Here is a tiny trained network, its code and every weight. The questions are about switching its units off for an input and a class, where a switched-off unit gives its printed mean instead of its output.

import numpy as np


def w(rows, s, z=0):
    codes = np.array(rows[::2]) - 128.0
    scale = np.full(codes.shape[1], s)
    scale[-1] = z or s
    return codes * scale


def norm(h):
    return h / np.sqrt((h * h).mean(-1, keepdims=True) + 1e-5)


def f(y):
    return y / 2 * (1 + np.tanh(0.7978845608 * (y + 0.044715 * y**3)))


def log_softmax(a):
    a = a - a.max(-1, keepdims=True)
    return a - np.log(np.exp(a).sum(-1, keepdims=True))


def net(x, mask):
    res = np.array(x, float).reshape(1, 5) / 4 @ E
    u = 0
    for l in range(3):
        y = f(norm(res) @ A[l][:, :-1].T + A[l][:, -1])
        res = res + np.where(mask[u : u + 7], y, B[l][:, -1]) @ B[l][:, :-1]
        u += 7
    return log_softmax(norm(res)[-1] @ U[:, :-1].T + U[:, -1])


A, B = {}, {}
E = w([
[68,185,166],'x0',
[1,145,31],'x1',
[125,128,126],'x2',
[56,80,149],'x3',
[137,137,126],'x4',
],0.0052)
A[0] = w([
[79,172,160,113],'0.n1',
[95,20,132,5],'0.n2',
[82,93,112,79],'0.n3',
[112,1,57,126],'0.n4',
[79,147,50,106],'0.n5',
[156,153,90,25],'0.n6',
[87,101,206,113],'0.n7',
],0.0092,0.0016)
B[0] = w([
[162,44,87,181],'0.n1',
[77,49,166,183],'0.n2',
[111,91,100,163],'0.n3',
[144,45,43,254],'0.n4',
[254,211,147,243],'0.n5',
[144,3,132,116],'0.n6',
[91,150,179,208],'0.n7',
],0.0061,0.0025)
A[1] = w([
[215,166,140,247],'1.n1',
[38,220,168,191],'1.n2',
[95,143,28,55],'1.n3',
[152,68,121,104],'1.n4',
[117,254,163,135],'1.n5',
[186,56,224,71],'1.n6',
[70,92,79,109],'1.n7',
],0.0088,0.0016)
B[1] = w([
[35,118,12,254],'1.n1',
[254,10,174,206],'1.n2',
[47,224,222,177],'1.n3',
[164,145,146,154],'1.n4',
[112,33,71,220],'1.n5',
[67,205,166,236],'1.n6',
[54,184,189,159],'1.n7',
],0.0057,0.004)
A[2] = w([
[221,196,210,141],'2.n1',
[186,130,72,50],'2.n2',
[176,80,44,123],'2.n3',
[153,220,123,10],'2.n4',
[56,159,54,247],'2.n5',
[118,255,175,5],'2.n6',
[175,226,96,99],'2.n7',
],0.0073,0.0021)
B[2] = w([
[169,223,94,172],'2.n1',
[44,38,93,154],'2.n2',
[99,55,226,215],'2.n3',
[113,95,79,129],'2.n4',
[137,191,254,253],'2.n5',
[141,116,148,144],'2.n6',
[41,143,96,176],'2.n7',
],0.0076,0.0034)
U = w([
[130,215,118,227],'0',
[138,1,118,3],'1',
[89,80,128,134],'2',
[107,88,126,113],'3',
],0.012,0.002)

Each question gives the input, the list of numbers given to net, and the class t.
The units are the neurons (one row each of A and B). Each row of codes is followed by its name. A weight is (code - 128) times the scale printed after its matrix; where a second scale follows, it is the last column's (A, B and U).
mask holds one flag per neuron, layer by layer. A switched-off neuron (its flag False) gives its mean, the last column of its row in B, instead of its output. The means were averaged over made-up inputs and are rounded, as every weight is.
A unit's drop is (log p(t) with every unit on - log p(t) with that unit switched off) / (log p(t) with every unit on - log p(t) with every unit switched off).
The circuit of an input: a set's keep is (log p(t) with only the set's units on - log p(t) with every unit switched off) / (log p(t) with every unit on - log p(t) with every unit switched off). Starting from the 12 units with the biggest drops (on a tie, the unit counted first), units are removed one at a time, each time the one whose removal leaves the highest keep (on an exact tie, the one counted first), for as long as the keep stays at least 0.8.
units of the circuit, in order: the units of the circuit, biggest drop first
most important unit: the unit with the biggest drop
k most important neurons: the k neurons with the biggest drops, biggest first
top k neurons in layer l: the k neurons of layer l with the biggest drops, biggest first
input [4,-7,-7,5,1], class 0: units of the circuit, in order => 2.n1, 2.n3
input [3,-7,1,4,-6], class 0: units of the circuit, in order => 2.n1, 1.n6
input [8,6,-3,-7,6], class 1: 2 most important neurons => 1.n5, 1.n2
input [3,-2,-2,-3,3], class 1: units of the circuit, in order => 1.n5, 1.n3
input [-4,-7,-6,7,-4], class 0: top 2 neurons in layer 1 => 1.n6, 1.n5
input [-3,-6,2,-2,-8], class 0: units of the circuit, in order => 1.n6, 2.n1
input [5,3,-3,-2,-7], class 1: 2 most important neurons => 0.n4, 1.n2
input [6,3,6,1,8], class 1: most important unit => 1.n2
input [6,-1,-5,4,-1], class 1: 3 most important neurons => 1.n2, 2.n5, 1.n3
input [7,-1,6,4,3], class 1: 2 most important neurons => 1.n2, 2.n5
input [2,1,-2,-1,-6], class 1: units of the circuit, in order => 0.n5, 1.n6, 1.n5
input [-2,-4,0,-8,5], class 2: 2 most important neurons => 1.n1, 2.n2
input [5,-1,-1,-6,5], class 2: top 3 neurons in layer 0 => 0.n7, 0.n6, 0.n1
input [-4,8,-8,5,1], class 0: 2 most important neurons => 0.n5, 1.n3
input [-4,-8,1,0,-4], class 0: most important neuron => 1.n6
input [7,3,0,-8,8], class 2: 2 most important neurons => 0.n7, 0.n1
input [5,3,-6,-8,-2], class 2: top 2 neurons in layer 1 => 1.n1, 1.n5
input [1,4,-3,3,-8], class 0: 2 most important neurons => 0.n5, 2.n3
input [8,-4,4,-5,-3], class 1: top 2 neurons in layer 1 => 1.n5, 1.n2
input [-7,8,-8,-4,6], class 0: most important neuron => 1.n3
input [0,2,-3,-5,0], class 2: top 2 neurons in layer 1 => 1.n2, 1.n6
input [-3,2,-5,-6,-4], class 2: top 3 neurons in layer 2 => 2.n3, 2.n5, 2.n2
input [8,2,5,7,-1], class 1: top 2 neurons in layer 1 => 1.n2, 1.n6
input [8,-3,-2,-3,-6], class 1: top 2 neurons in layer 1 => 1.n5, 1.n2
input [4,2,5,-5,6], class 2: top 2 neurons in layer 1 => 1.n1, 1.n2
input [0,-1,4,-7,8], class 2: top 2 neurons in layer 2 => 2.n3, 2.n5
input [-1,8,-6,2,6], class 0: most important unit => 0.n5
input [2,3,-7,-8,7], class 2: top 2 neurons in layer 1 => 1.n6, 1.n5
